What can hang from each mark
Y: E L Q S V
S: N T V W
W: E N S Y
N: L Q S T W
Q: S
T: Q
L: V W
E: L S V W Y
V: L

Every row comes from one small tree of marks. The marks that hang from a mark follow it in brackets, in alphabetical order. Every link used is in the known rows. Which tree was each row made from?
Known rows
Y[V[L[W[E S[N T]]]]]: [-0.39 -0.52 -2.03  0.61  0.86  1.51  1.22  0.13  1.83  1.20  0.29 -0.25
  1.36 -1.47 -0.70 -1.02  0.00  0.89 -1.63  0.34 -1.62  0.93  0.64  1.33
 -0.13  1.49 -0.95  1.49  2.39  1.84  1.75  0.05  1.33  1.47 -0.68  1.37
  0.60  0.57 -0.99 -2.18 -0.73]
E[V W[S] Y]: [ 2.06 -0.46  1.79 -1.12  2.08 -0.82 -2.08 -0.55 -1.41 -1.51  0.93 -1.58
 -1.22  1.30  0.52  2.33  1.00 -0.07 -0.29  3.20 -0.54 -1.87  0.66 -1.52
 -0.45  0.93  3.72  1.48 -1.09 -2.17  0.14 -1.97 -4.80  0.80  1.64  0.47
  1.47 -3.01  1.34 -1.96  3.38]
E[S[N] V[L]]: [-0.47  0.55 -0.89 -0.66  1.25 -0.29  0.36 -0.05  1.38  0.50 -0.59 -1.56
 -0.01 -0.69 -0.40  0.74  0.25  2.41 -0.87  0.96  0.05  0.12 -0.46 -0.49
  0.10 -0.10  1.96 -1.32  1.03  0.86  0.18 -0.43 -2.24  0.53  1.48  0.80
  1.23 -1.12  1.58 -1.36  1.35]
W[E N[T] S Y[L V]]: [ 1.15 -2.32  0.00  0.41  0.75  1.80 -2.68 -2.33 -0.03  0.91  3.47  1.68
  1.12 -0.52 -0.43  0.28  0.45 -2.03  0.64  3.35 -3.31 -0.08  0.91  3.90
  0.26 -0.16  0.54  2.83  1.26  0.14  4.09 -1.35 -1.23  1.02 -1.05  1.70
 -1.67  1.56  0.17 -3.00  0.96]
W[E[S[N V]] Y[L Q]]: [-1.85 -1.69 -0.98  0.64  1.76  1.18 -1.65  1.22  1.49  1.65  3.35  1.37
  1.22  3.15 -2.55 -0.21 -2.91  0.98  0.91  1.93 -2.71 -0.15  0.44  0.42
  0.47  1.73 -0.06 -0.69  0.63  0.20  1.68 -2.37 -2.40  2.09 -0.39  1.46
 -2.00  0.88  1.94 -1.64 -0.40]
V[L[W[E N[Q T] S]]]: [ 1.52 -1.73 -2.58 -3.17 -1.00  2.09  0.50 -1.99  2.20  2.24  0.64  0.70
  0.47 -0.50 -0.31  0.77  1.95 -0.79 -0.45 -0.71 -1.26  1.04 -0.09  0.70
  0.90  0.43  1.21  2.59  1.68  0.47  4.29 -1.07  0.06  0.27 -0.66  0.62
  0.85  1.88 -0.69 -2.61 -0.40]
V[L[W[E S[N[Q]]]]]: [ 0.50 -1.33 -2.43 -2.36 -0.44  1.93  1.65 -0.69  2.63  2.47  0.28  0.61
  0.98  0.58 -0.44  0.15  0.55  0.36 -1.31 -0.87 -0.81  0.55 -0.10 -0.26
  0.86  0.88  1.06  1.81  3.11  1.09  3.38 -0.59  0.24  0.19 -0.75  0.66
  0.48  1.49 -0.63 -1.89 -0.31]
N[L Q S[T W[E]]]: [ 0.51 -2.88 -4.21 -1.28  0.69  1.77 -1.25 -3.09 -1.61  0.57  1.04  1.44
  0.21 -3.11 -2.05  2.07 -2.64  1.45  2.08 -3.86 -0.29  0.44  1.27  0.45
  1.14  1.22 -0.53 -0.31 -1.04  2.81  1.07 -0.36 -2.30 -1.01 -0.43 -2.70
  1.29  2.68  5.50 -0.95 -2.77]
L[V W[S[N] Y]]: [ 0.87 -1.11 -0.61 -0.35  0.74  1.52  0.20 -0.26  1.44  1.88  1.24  1.22
  1.54  2.19  0.21  0.94  1.70 -1.87 -1.64 -0.86 -0.83 -0.71 -0.33  0.16
  1.92  1.84  4.19  1.34  5.33  1.56  4.00 -0.57 -0.81 -1.00 -0.48  0.33
  0.29  0.54 -1.45 -2.31  2.25]
N[L[V] S T[Q] W[E]]: [ 2.83 -1.57 -3.27 -2.38  1.47  2.75 -4.22 -0.89 -2.52  1.12  3.07  0.11
 -1.19 -3.82  0.55  2.64 -0.21 -1.10  3.79 -4.18 -0.58  0.25  0.36  0.97
  0.29  3.08  3.36  1.21  0.67  3.37  1.53 -1.22 -0.39 -0.25  0.19 -2.66
  0.29  6.72  1.94 -1.78 -3.68]
Y[E L[W[N]] S[T] V]: [ 0.48 -0.34 -1.38  0.00  4.38  1.44 -1.00  1.21  0.78 -1.23  3.12 -0.16
  0.06 -1.62 -1.03 -0.99 -0.22  2.61 -2.68  1.46 -3.70  2.35  0.86  2.09
  0.83  3.59 -2.93 -0.62 -1.27  0.82  1.01 -1.43  2.34  3.73  0.28  2.37
  0.25 -1.67 -1.22 -1.88 -4.49]
Q[S[N[L T] V W[E]]]: [-0.30 -2.24 -3.18  1.06  0.05  1.33 -0.28 -2.31  1.58  1.78  2.40  1.90
  1.22  0.00 -3.44  1.25 -2.85  1.08  0.45 -2.69 -0.26  0.19 -1.35 -0.07
 -0.76  2.61  0.30 -0.64  0.53  0.88 -0.54  0.62 -2.57  1.14  1.61 -2.38
 -0.03  4.80  3.86 -1.88 -2.72]
E[L W Y[Q]]: [ 3.04 -0.49  1.33 -1.39  4.03 -0.04 -2.26  1.98 -1.93 -0.98  2.11 -1.66
 -2.26  2.52 -2.56  2.34 -0.12  1.94  1.25  2.63 -2.32 -2.59 -0.04 -2.00
 -1.77  2.51  1.10  1.17 -3.78 -1.38 -1.14 -2.84 -5.08  1.22  0.16  0.30
  0.18 -2.01  0.40 -0.34  0.99]
T[Q[S[N[L[W]] V]]]: [-0.84 -0.59 -1.95  0.75  1.08  1.10  0.53  0.06 -0.93  2.38  2.16  0.72
  0.37  1.59 -0.23  0.33 -0.41  0.74 -0.78 -1.49 -0.28 -0.15 -1.71 -0.29
 -0.91  4.28  0.76  1.21  1.68  1.20 -0.09 -0.95 -0.51  0.45  1.64 -1.37
 -0.02  2.70  0.28 -1.67 -1.68]
Q[S[T W[N]]]: [-0.90 -1.84 -1.79  1.25 -2.22  0.05  1.24 -3.66 -0.10  0.99  0.93  1.26
  0.00 -0.12 -1.92  0.23 -0.54  0.32 -1.24 -0.68 -0.06  2.16 -0.85  0.30
  0.39  1.56 -1.65 -1.02 -1.09 -0.34  0.44  0.59 -2.23 -0.06  1.41 -0.78
  1.41  2.02  2.30 -1.51 -0.90]
V[L[W[E S]]]: [ 0.21 -1.15 -1.26 -1.93 -0.65  1.51  1.15 -0.63  2.47  1.94 -0.25  0.24
  0.81  0.63  0.39 -0.31  1.55 -0.54 -1.06  0.29 -1.04  1.22  0.09  0.18
  0.50  1.30  0.83  1.82  2.96  0.49  2.86 -1.00  1.10 -0.01 -0.26  1.01
  0.82  0.87 -2.02 -2.46 -0.50]
Y[E S[V[L] W]]: [-1.02 -0.81 -1.33 -1.66  1.54  1.23 -0.61  0.46  3.28  0.07  0.94  2.67
  1.24  0.10 -2.41 -0.38 -3.43  2.82  0.22  0.10 -0.21  1.16 -1.37 -0.40
 -0.16  1.08 -1.57 -0.34  0.86  0.49  0.25 -1.27 -0.73  2.67  0.34  0.15
  0.35  1.77 -0.03 -0.13 -3.56]
V[L[W[S[N]]]]: [-0.14 -0.66 -0.98 -1.17 -0.28  0.55  1.76 -0.85  2.61  1.61 -0.35  0.06
  0.79  0.64  0.12  0.00  0.89  0.95 -1.68 -0.23 -0.61  0.16 -0.62 -0.21
  0.45  1.05  1.21  1.46  3.61  1.23  2.14  0.11  0.56  0.17 -0.59  0.91
  0.98  1.17 -1.88 -2.09 -0.29]
N[L[V W[E]] Q S T]: [ 3.79 -2.04 -4.37 -3.53  1.93  2.74 -3.18 -1.30 -0.42  0.86  2.09 -0.37
 -0.53 -4.14 -0.83  3.92  1.60 -0.71  2.16 -6.47 -1.33 -0.39  1.07  0.48
  1.78  2.46  3.98  0.42  0.99  3.12  2.93 -1.32 -0.11 -0.15  0.04 -2.66
  1.17  2.47  3.25 -2.35 -3.25]
E[S[N] Y]: [ 0.65 -0.67  0.18  0.05  1.81 -0.54 -0.53  1.16 -0.45 -0.86  0.93 -0.17
 -0.41  2.71 -1.90  0.76 -0.31  0.89  0.48  1.03  0.70 -2.27 -0.47 -1.50
  0.12  0.75  2.46 -1.07 -1.26  0.32 -0.37 -1.45 -3.46 -0.51  1.23  1.23
  0.40 -0.05  2.93 -0.50  2.60]
V[L[W[E N]]]: [ 0.81 -1.04 -1.84 -1.92 -1.09  1.76  1.35 -0.37  2.57  2.76  0.09  0.24
  0.23  0.33 -0.66 -0.57  1.58 -0.23 -0.93  0.24 -0.97  1.64 -0.06  0.34
  0.15  1.23 -0.22  2.00  1.39  0.43  3.56 -1.09  0.60 -0.41 -0.34  0.40
  0.84  1.55 -2.05 -2.07 -0.39]
Q[S[N T W]]: [-1.54 -1.76 -2.22  2.19 -1.48 -0.06  2.06 -2.60  0.74  1.03  0.85  1.08
  0.43  0.48 -2.65 -0.09 -2.33  1.74 -1.76 -1.54  0.31  1.38 -1.14 -0.69
  0.61  1.87 -1.06 -1.98  0.38  0.67 -0.91  1.67 -2.03  0.50  1.09 -1.03
  0.89  2.84  3.01 -0.93 -1.27]
N[Q[S] T W]: [ 2.76  0.23 -3.68 -2.47 -0.61  0.46 -1.77 -2.06  0.27 -0.14  2.28 -1.16
 -1.44 -2.93 -0.10  2.74  0.81 -0.43  1.47 -5.07  0.68  0.06  0.08  1.01
  1.08 -0.29  1.45 -1.31 -2.13 -0.30 -0.28 -0.07 -1.72  3.11  0.98 -1.50
  0.47  4.42  3.96 -0.34 -2.65]
T[Q[S[N V[L]]]]: [-1.92 -0.31 -1.39  0.37 -0.92  0.65  1.13  0.11  0.04  2.79  1.42  1.10
  0.23  1.11 -0.38 -0.36 -1.36  1.41 -0.54 -0.52  0.06  0.19 -2.30 -0.52
 -1.16  2.79 -0.32  1.35  2.13  1.02  0.08 -0.42 -0.71  1.31  1.21 -0.73
 -0.38  3.28 -0.16 -1.11 -1.43]
V[L[W[E Y]]]: [ 0.24 -0.89 -1.39 -1.34 -0.77  1.43  0.76  0.62  3.59  2.62 -0.16  0.06
  0.60  1.04 -0.42 -0.90  1.40 -0.41 -0.28  0.06 -0.59  1.15  0.25  1.23
  0.76  0.80  0.61  1.22  3.11  0.66  2.42 -1.41  0.71  0.40 -0.61  0.02
  0.38  1.84 -1.88 -2.00 -0.13]
V[L[W[E[Y]]]]: [ 0.85 -0.86 -1.22 -2.09 -0.48  1.29  0.99  1.13  2.68  1.79 -0.04 -0.37
  0.07  1.18 -0.78 -0.66  1.62 -0.17 -0.45 -0.30 -0.67  0.83  0.21 -0.11
  0.15  1.56  0.47  1.03  1.31  0.32  1.85 -1.65  0.50  0.32  0.12  0.39
  0.70  1.29 -1.45 -1.79 -0.42]
Q[S[N[T] V[L] W[Y]]]: [-1.36 -1.39 -2.26  1.13 -1.68 -0.03  0.46 -2.18  3.79  2.24  1.28  1.67
  1.13  0.40 -3.16  0.60 -2.62  1.76  0.30 -2.06  0.30 -0.26 -2.10  0.47
 -0.27  1.07  0.23 -0.49  2.60  1.00 -0.25  0.78 -3.13  2.45  0.91 -1.77
  0.16  5.39  2.31 -1.94 -1.63]
N[L[V] T W[S Y[Q]]]: [ 1.97 -1.56 -0.80 -1.99  1.70  1.25 -4.40 -2.38 -0.10 -0.31  3.78  0.78
  0.44 -1.94  0.32  3.40  1.39 -1.27  2.82 -3.14 -1.24 -0.40  0.27  3.39
  1.02 -0.04  4.56  0.11  2.18  1.43  1.27 -0.61 -1.53  1.37 -1.35 -0.89
 -0.08  4.52  1.58 -1.96 -1.53]
Q[S[N[L] V W[Y[E]]]]: [-0.91 -1.64 -1.54  1.42  0.08  0.53 -0.14 -1.77  2.41  1.50  2.23  2.22
  1.49  2.28 -3.17  0.93 -3.13  2.10 -0.32 -1.85  0.06 -0.50 -1.72  0.71
 -0.44  2.35  0.42 -0.87  2.00  0.79 -1.06  0.11 -3.69  1.01  1.32 -1.89
  0.16  3.85  3.31 -1.40 -1.25]
T[Q[S[W[E Y]]]]: [-0.74 -1.39 -0.91  0.75 -0.68  1.47 -0.10 -0.53 -0.87  2.32  1.81  1.44
  0.13  2.28 -0.61 -0.96 -0.61 -0.88 -0.02  0.03  0.22  1.30 -1.31  0.24
 -0.22  2.38 -0.22  0.30  1.62  0.07  0.75 -1.72 -1.49 -0.31  1.31 -0.90
 -0.85  3.07  0.21 -0.56  0.05]
W[E S[N[Q] V] Y]: [-0.78 -2.42 -1.99 -0.18 -0.18  2.01 -0.19 -1.08  1.17  2.56  1.87  3.55
  2.61  2.39 -1.30  0.83 -2.85 -1.30  1.03  1.22 -0.60 -1.75  0.20  0.70
  0.88 -0.50  1.94  2.88  3.16  0.54  3.34 -1.27 -3.15  0.36 -1.22 -0.11
 -1.25  2.29  2.71 -1.42  2.06]
W[E[Y] N S]: [ 1.52 -3.06  0.48 -1.26 -0.80  1.53 -0.29 -1.96 -1.57  0.93  1.98  2.38
  0.58  2.49 -0.85  0.81  0.80 -2.71  0.28  3.36 -1.28 -0.55  0.38 -0.13
 -0.24  0.16  1.61  3.23 -0.59 -1.20  4.21 -2.39 -2.74 -2.26 -0.09  1.62
  0.01  0.46  0.85 -1.67  2.98]
S[T[Q] W[Y]]: [-2.23 -1.61 -1.61  1.50 -0.46  0.96  0.27 -1.09 -0.74  1.12  0.43  2.29
  0.91  1.69 -1.17 -1.86 -2.48  0.14  0.69  0.30  0.58  1.41 -0.71  1.09
  1.12  1.06 -1.42  0.01  0.76  1.37 -0.40 -0.05 -1.95  0.08 -0.53 -1.27
 -0.24  3.30  1.19 -0.38  0.49]
W[E[V] S Y]: [ 0.16 -1.87  0.49 -0.06  0.12  1.15 -0.90 -1.24  0.12  1.08  0.77  1.00
  1.47  1.46  0.76  0.53  0.73 -2.64  0.24  3.13 -1.25  0.15  1.27  1.62
  0.90 -0.85  2.83  1.50  2.89 -0.90  2.44 -2.28 -1.96 -0.61 -0.03  0.60
 -0.29 -0.79  0.81 -1.76  2.93]

Which tree is each row?
[ 1.19 -0.21 -0.31 -2.61  3.50  1.85 -1.49  2.19  1.78 -0.33  3.02  0.42
 -0.19  0.36 -0.19  0.11  0.68  1.49 -2.35 -0.60 -2.68  1.90 -0.31 -0.03
  1.63  3.86  0.43 -1.56  1.31  0.63  1.87 -1.58  2.19  2.40  0.90  1.37
 -0.42 -1.29 -2.26 -1.29 -4.09]
Y[E L[V W] S]
[ 2.90 -1.07  0.92 -0.58  2.49  0.67 -2.00 -1.97 -1.65  0.97  1.34  0.63
 -0.97  1.59 -0.33  2.60  0.48 -0.05  0.73  5.15 -1.55 -2.36 -0.53  0.79
 -0.67  0.77  2.19  4.29 -0.27 -0.67  2.31 -1.40 -5.54 -0.97 -0.52 -0.14
  0.51 -0.80 -0.52 -2.18  3.46]
E[L W[N S Y]]
[-0.52 -3.70 -1.24  0.81 -1.37  1.10 -0.84 -1.73 -0.45  2.04  2.07  1.71
  0.17  0.63 -2.61  0.53 -1.57 -0.78  1.55  1.82 -2.54  0.97  1.45  0.81
  0.99  0.41 -0.15  1.53  0.26  0.37  3.97 -2.75 -2.20 -0.71 -2.02  0.52
  0.29  1.87  1.59 -1.43  0.13]
W[E N[S[T]] Y[Q]]
[ 1.13  0.36  0.59  0.19  1.62 -0.45 -2.07 -0.07  0.54  0.18  0.38 -1.68
 -1.00  0.09  0.41  1.31  0.20  0.48 -0.03  2.52 -0.11 -0.53  0.72  0.28
  0.25  0.10  2.47  0.72  0.43 -1.41  0.10 -1.04 -3.59  1.37  0.70 -1.02
  0.86 -1.80  0.55 -1.42  2.54]
E[V W[Y]]
[-1.92 -1.87  0.29  0.94 -0.55  0.35 -0.32 -1.80 -1.34  0.69  0.63  2.14
  1.13  1.74  1.29 -0.33 -0.13 -1.43  0.46  2.37 -0.36  0.11 -0.20  2.16
  1.48  0.03  1.47  1.94  2.94  0.64  0.92 -0.77 -0.98 -0.04 -1.05  0.49
 -0.06  1.20  0.34 -1.71  1.80]
W[S[T[Q]] Y]
[-0.39 -2.43 -0.35 -1.57 -0.90  0.99  0.45 -1.16 -0.20  0.38  0.22  0.62
  0.78  0.56 -0.04  0.28  0.77 -1.13 -0.10  2.55 -1.48  1.17  1.09  0.45
  0.59  0.29  1.48  1.24  0.38 -0.60  1.23 -1.73 -1.61  0.28  0.57  1.07
  1.07 -0.57  1.77 -2.48  1.35]
W[E[V[L] Y] S[T]]
[ 1.90 -1.36 -0.59 -1.18  1.56  1.25  0.22  0.19 -0.21  0.24  0.68 -0.76
  0.62  2.48  0.40  0.61  2.44 -2.46 -1.23  1.07 -1.57 -0.07  1.40 -0.97
  0.60  2.25  2.87  1.19  0.61 -1.02  2.14 -3.00 -1.02 -0.72  1.30  1.08
  1.00 -1.81 -0.05 -2.30  1.75]
L[W[E[V Y] S]]
[ 1.05  0.25 -0.98 -1.28  2.97  1.25 -1.33  0.95  0.49 -1.00  0.20  0.63
  0.38  3.12 -2.24  0.60 -2.30  2.03  0.64  0.99 -1.04 -0.70 -1.27 -0.94
 -0.53  2.63 -0.26 -0.59 -2.35  0.26 -2.01 -1.64 -3.95  0.69  1.84  0.60
  0.44 -0.66  2.12 -0.48  0.00]
Y[E[L S[V W]]]
[ 0.59 -1.90 -3.52 -1.43  0.41  1.68 -0.56 -3.00 -0.72  0.97  1.93  0.60
  0.32 -2.23 -1.48  2.10  0.14  0.84  0.07 -3.69 -0.22  1.79  0.46  1.74
  0.67  1.08 -0.07 -1.64 -1.22  0.47 -0.10 -0.36 -2.32  0.31  1.50 -2.66
  0.99  1.11  5.28 -1.21 -1.99]
N[L Q[S[T W[E[V]]]]]
[ 0.98  0.23 -0.02 -1.50  1.65  0.86 -0.47  1.43  1.94 -0.75  1.60 -0.99
 -0.33  3.01 -0.10 -0.82 -0.10  1.77 -2.50 -0.39 -2.63  1.05  0.02 -0.10
  1.04  3.68 -0.58 -1.12 -0.26 -0.20 -0.70 -0.63  1.06  1.99  0.79  1.52
 -0.41 -0.89 -1.02 -1.28 -2.38]
Y[E L[W]]
[-1.37 -0.84 -1.91  0.66  0.68  0.13 -0.23 -1.56 -0.32 -0.76 -0.45  0.69
  0.40  0.37 -1.30 -0.27 -1.35  0.76  0.28  0.21  0.69  1.21 -0.20 -0.33
  1.22  0.95 -0.59 -2.03 -1.68  0.72 -0.58  0.10 -2.25 -0.13  1.12  0.39
  1.27  0.17  2.99 -1.15  0.45]
E[S[T W]]
[-1.06 -0.66 -0.44  0.17  0.26  0.28 -1.41  0.52  1.94 -0.30  0.35  1.21
  0.84  2.80 -1.00 -0.22 -1.43  0.45  0.87  1.27 -0.18  0.02 -0.21  1.61
  1.53  0.60  1.01 -0.50  0.52  0.00 -1.05 -1.37 -2.13  1.65  0.28  0.63
  0.44  0.38  2.31 -1.32  1.01]
W[Y[E[S[T V]]]]
[ 1.00 -1.93 -3.34 -0.56  0.62  1.18 -1.80 -2.05 -1.80  0.37  1.36 -0.04
 -0.68 -3.25 -0.02  1.87 -1.63  0.28  2.57 -2.09 -0.39  0.75  2.06  1.23
  0.62  2.02  0.48  0.31 -1.18  2.38  0.24 -0.52 -0.77 -0.61 -0.31 -1.97
  1.75  4.54  3.56 -1.78 -3.49]
N[L S[T] W[E]]
[-0.02 -0.89 -3.84 -0.60  2.73  1.06 -1.77 -1.63  0.63  0.05  1.50  1.58
  1.20 -0.47 -2.90  2.00 -3.09  2.16  1.89 -2.88  0.79 -1.60 -1.14 -0.36
  0.26  0.87  1.27 -1.04 -1.15  2.03 -0.30  0.30 -4.14  1.01  0.98 -1.45
  0.24  2.76  5.42 -1.15 -0.68]
E[S[N[L Q T] V W]]
[ 1.42 -1.24 -2.41 -1.17 -0.30  1.12 -0.63 -2.83  0.07  0.39  1.13  1.56
  0.20 -0.78 -2.36  0.81 -1.26  0.19  0.76 -2.00  0.25  0.13 -0.71 -0.10
  0.39 -0.79 -0.65  0.18 -1.82  0.36  1.87  0.32 -3.08 -0.18 -0.29 -1.08
  0.00  2.65  2.31  0.16  0.11]
S[W[N[Q T]]]
[-1.23 -0.46 -1.43  1.46 -0.90 -0.33  1.15 -0.85  1.14  1.56  1.28  0.74
  0.60  0.66 -1.56  0.92 -1.71  1.15 -0.92 -1.09 -0.07 -0.60 -1.29 -0.80
 -0.73  2.00  0.07 -0.15  0.91  0.06 -0.42  0.40 -1.66  1.45  1.60 -0.80
  0.28  1.89  1.94 -1.26 -1.30]
Q[S[N V]]
[ 1.26 -0.15 -3.53 -2.11  0.18  1.42 -2.24 -0.37  1.68  0.49  1.19 -0.21
 -0.26 -1.64 -0.45  0.94 -0.72 -0.74  2.85 -1.37  0.20  0.61  0.29  0.71
  0.39  0.50  1.19  0.11 -1.59  0.42  0.30 -0.77 -1.19  2.60  0.69 -0.26
  0.35  4.94  2.25 -1.80 -2.01]
N[T W[E[S[V[L]]]]]
[ 0.58 -0.33 -1.25 -1.68 -0.90  0.73  1.33 -0.67  2.40  2.04 -0.25 -0.22
 -0.01 -0.06 -0.23 -0.20  1.91  0.52 -1.12 -0.21 -0.63  0.99 -0.45  0.44
  0.09  0.90 -0.11  1.64  1.44  0.65  2.77 -0.55  0.44 -0.11 -0.33  0.39
  1.22  1.17 -2.29 -1.91 -0.38]
V[L[W[N]]]
[-0.16 -0.62 -1.16 -0.78  1.16  1.13 -0.73 -0.63 -0.53 -0.85  0.41  0.22
 -0.02  2.23 -1.08 -0.44 -1.23  1.48 -1.03  1.28 -0.59  2.05 -0.72 -0.44
  0.94  2.04  0.23 -1.29 -1.88 -0.19 -0.91 -1.45 -3.05  0.32  1.91  1.03
  1.29 -0.91  2.57 -0.82  1.09]
Y[E[S[T[Q] W[N]] V]]
[ 1.31 -0.21 -1.43 -1.31  0.68  0.82 -2.07 -1.56 -1.85 -0.40  1.81  0.07
 -0.51 -0.75  1.84  0.99  0.10 -1.45  1.74 -1.00  0.14 -0.27 -0.50  0.69
  0.36  0.65  2.27  1.50  0.07  0.57  0.06 -0.36 -0.58  1.46 -0.09  0.03
 -0.25  4.67  0.37 -0.87 -1.08]
N[T[Q] W[S]]
[-1.07 -1.63 -1.58  0.92  0.19 -0.11  0.24 -1.55 -0.16  0.40  2.92 -0.26
 -0.19 -0.23 -2.09  1.39 -1.13  2.22 -0.65 -2.33 -1.59  1.28 -0.03  0.21
  0.06  1.91 -0.22 -2.06 -0.37  0.26 -0.95 -0.05 -0.88  1.84 -0.30 -0.01
  0.59  2.28  2.48 -0.67 -3.22]
Y[Q[S[N[L W] T]]]
